Here is a tiny trained network, its code and every weight. The questions are about switching its units off for an input and a class, where a switched-off unit gives its printed mean instead of its output.

import numpy as np


def w(rows, s, z=0):
    codes = np.array(rows[::2]) - 128.0
    scale = np.full(codes.shape[1], s)
    scale[-1] = z or s
    return codes * scale


def norm(h):
    return h / np.sqrt((h * h).mean(-1, keepdims=True) + 1e-5)


def f(y):
    return y / 2 * (1 + np.tanh(0.7978845608 * (y + 0.044715 * y**3)))


def log_softmax(a):
    a = a - a.max(-1, keepdims=True)
    return a - np.log(np.exp(a).sum(-1, keepdims=True))


def net(x, mask):
    res = np.array(x, float).reshape(1, 4) / 4 @ E
    u = 0
    for l in range(2):
        y = f(norm(res) @ A[l][:, :-1].T + A[l][:, -1])
        res = res + np.where(mask[u : u + 12], y, B[l][:, -1]) @ B[l][:, :-1]
        u += 12
    return log_softmax(norm(res)[-1] @ U[:, :-1].T + U[:, -1])


A, B = {}, {}
E = w([
[59,150,154,97,237],'x0',
[106,127,141,221,149],'x1',
[124,250,39,116,150],'x2',
[73,148,232,126,37],'x3',
],0.011)
A[0] = w([
[144,123,145,217,24,108],'L0N0',
[127,27,173,141,112,2],'L0N1',
[138,233,6,198,219,80],'L0N2',
[140,179,60,56,163,245],'L0N3',
[168,204,5,72,89,103],'L0N4',
[157,68,102,89,102,135],'L0N5',
[196,8,60,129,122,112],'L0N6',
[153,125,67,203,110,206],'L0N7',
[115,228,155,54,18,117],'L0N8',
[109,195,105,101,160,87],'L0N9',
[91,58,225,131,165,153],'L0N10',
[90,133,203,92,170,47],'L0N11',
],0.025,0.0075)
B[0] = w([
[188,63,51,181,122,216],'L0N0',
[87,143,103,161,202,183],'L0N1',
[3,190,200,150,132,250],'L0N2',
[138,179,110,105,204,230],'L0N3',
[180,84,147,125,229,226],'L0N4',
[182,91,120,117,120,170],'L0N5',
[192,145,80,98,189,203],'L0N6',
[156,97,195,150,87,192],'L0N7',
[122,208,161,125,19,240],'L0N8',
[92,178,102,143,160,178],'L0N9',
[107,83,230,83,150,216],'L0N10',
[130,96,186,121,82,171],'L0N11',
],0.052,0.019)
A[1] = w([
[111,113,119,144,133,80],'L1N0',
[170,161,78,142,57,109],'L1N1',
[161,18,61,127,217,86],'L1N2',
[101,67,173,103,37,174],'L1N3',
[72,159,80,146,160,4],'L1N4',
[140,124,111,154,80,48],'L1N5',
[118,89,22,154,3,14],'L1N6',
[109,126,106,117,129,62],'L1N7',
[108,134,97,112,132,30],'L1N8',
[116,112,100,117,137,74],'L1N9',
[154,170,53,85,88,30],'L1N10',
[112,141,183,209,73,124],'L1N11',
],0.033,0.0036)
B[1] = w([
[131,129,128,98,136,126],'L1N0',
[129,162,55,111,83,189],'L1N1',
[234,125,103,117,177,253],'L1N2',
[141,65,143,153,98,216],'L1N3',
[129,174,150,192,118,167],'L1N4',
[77,154,114,155,142,160],'L1N5',
[2,145,68,230,149,195],'L1N6',
[117,121,135,120,156,120],'L1N7',
[122,113,146,133,152,123],'L1N8',
[124,110,137,112,157,125],'L1N9',
[163,163,110,53,95,153],'L1N10',
[142,50,119,88,128,224],'L1N11',
],0.071,0.017)
U = w([
[176,228,74,69,45,119],'0',
[89,131,78,108,136,11],'1',
[46,252,191,138,197,157],'2',
[89,128,75,93,134,38],'3',
[102,41,213,114,71,177],'4',
[243,87,98,152,232,176],'5',
[88,104,2,226,57,157],'6',
],0.02,0.012)

Each question gives the input, the list of numbers given to net, and the class t.
The units are the neurons (one row each of A and B). Each row of codes is followed by its name. A weight is (code - 128) times the scale printed after its matrix; where a second scale follows, it is the last column's (A, B and U).
mask holds one flag per neuron, layer by layer. A switched-off neuron (its flag False) gives its mean, the last column of its row in B, instead of its output. The means were averaged over made-up inputs and are rounded, as every weight is.
A unit's drop is (log p(t) with every unit on - log p(t) with that unit switched off) / (log p(t) with every unit on - log p(t) with every unit switched off).
The circuit of an input: a set's keep is (log p(t) with only the set's units on - log p(t) with every unit switched off) / (log p(t) with every unit on - log p(t) with every unit switched off). Starting from the 12 units with the biggest drops (on a tie, the unit counted first), units are removed one at a time, each time the one whose removal leaves the highest keep (on an exact tie, the one counted first), for as long as the keep stays at least 0.8.
units of the circuit, in order: the units of the circuit, biggest drop first
k most important neurons: the k neurons with the biggest drops, biggest first
k most important neurons of layer l: the k neurons of layer l with the biggest drops, biggest first
drop when u is switched off: that unit's drop, to one decimal
input [-5,5,-1,3], class 6: units of the circuit, in order	(L0N4)
input [1,6,-1,7], class 4: 4 most important neurons	(L0N10, L0N4, L0N6, L0N3)
input [-1,-8,3,1], class 2: 2 most important neurons of layer 1	(L1N2, L1N11)
input [-3,3,6,5], class 6: units of the circuit, in order	(L0N8, L0N0)
input [-2,-5,-3,3], class 6: 3 most important neurons	(L0N8, L0N2, L0N3)
input [5,6,-7,8], class 4: 2 most important neurons	(L0N10, L0N4)
input [-4,-7,-5,3], class 6: 4 most important neurons	(L0N4, L0N8, L0N3, L0N0)
input [-1,5,0,8], class 6: 2 most important neurons of layer 0	(L0N0, L0N2)
input [-5,-6,0,1], class 0: 2 most important neurons of layer 0	(L0N8, L0N10)
input [-7,8,8,-1], class 4: 3 most important neurons	(L0N2, L0N7, L1N11)
input [-6,0,8,7], class 6: 2 most important neurons	(L0N8, L0N0)
input [-6,-3,7,-8], class 2: 2 most important neurons	(L0N2, L0N0)
input [-8,-5,7,6], class 0: 2 most important neurons	(L0N8, L0N4)
input [-4,-2,8,6], class 0: units of the circuit, in order	(L0N8)
input [-3,-2,8,8], class 0: drop when L0N8 is switched off	0.8
input [4,-1,-3,-2], class 4: drop when L0N10 is switched off	0.5
input [8,-7,2,4], class 2: drop when L0N5 is switched off	0.2
input [3,6,4,-3], class 2: drop when L1N8 is switched off	0.0
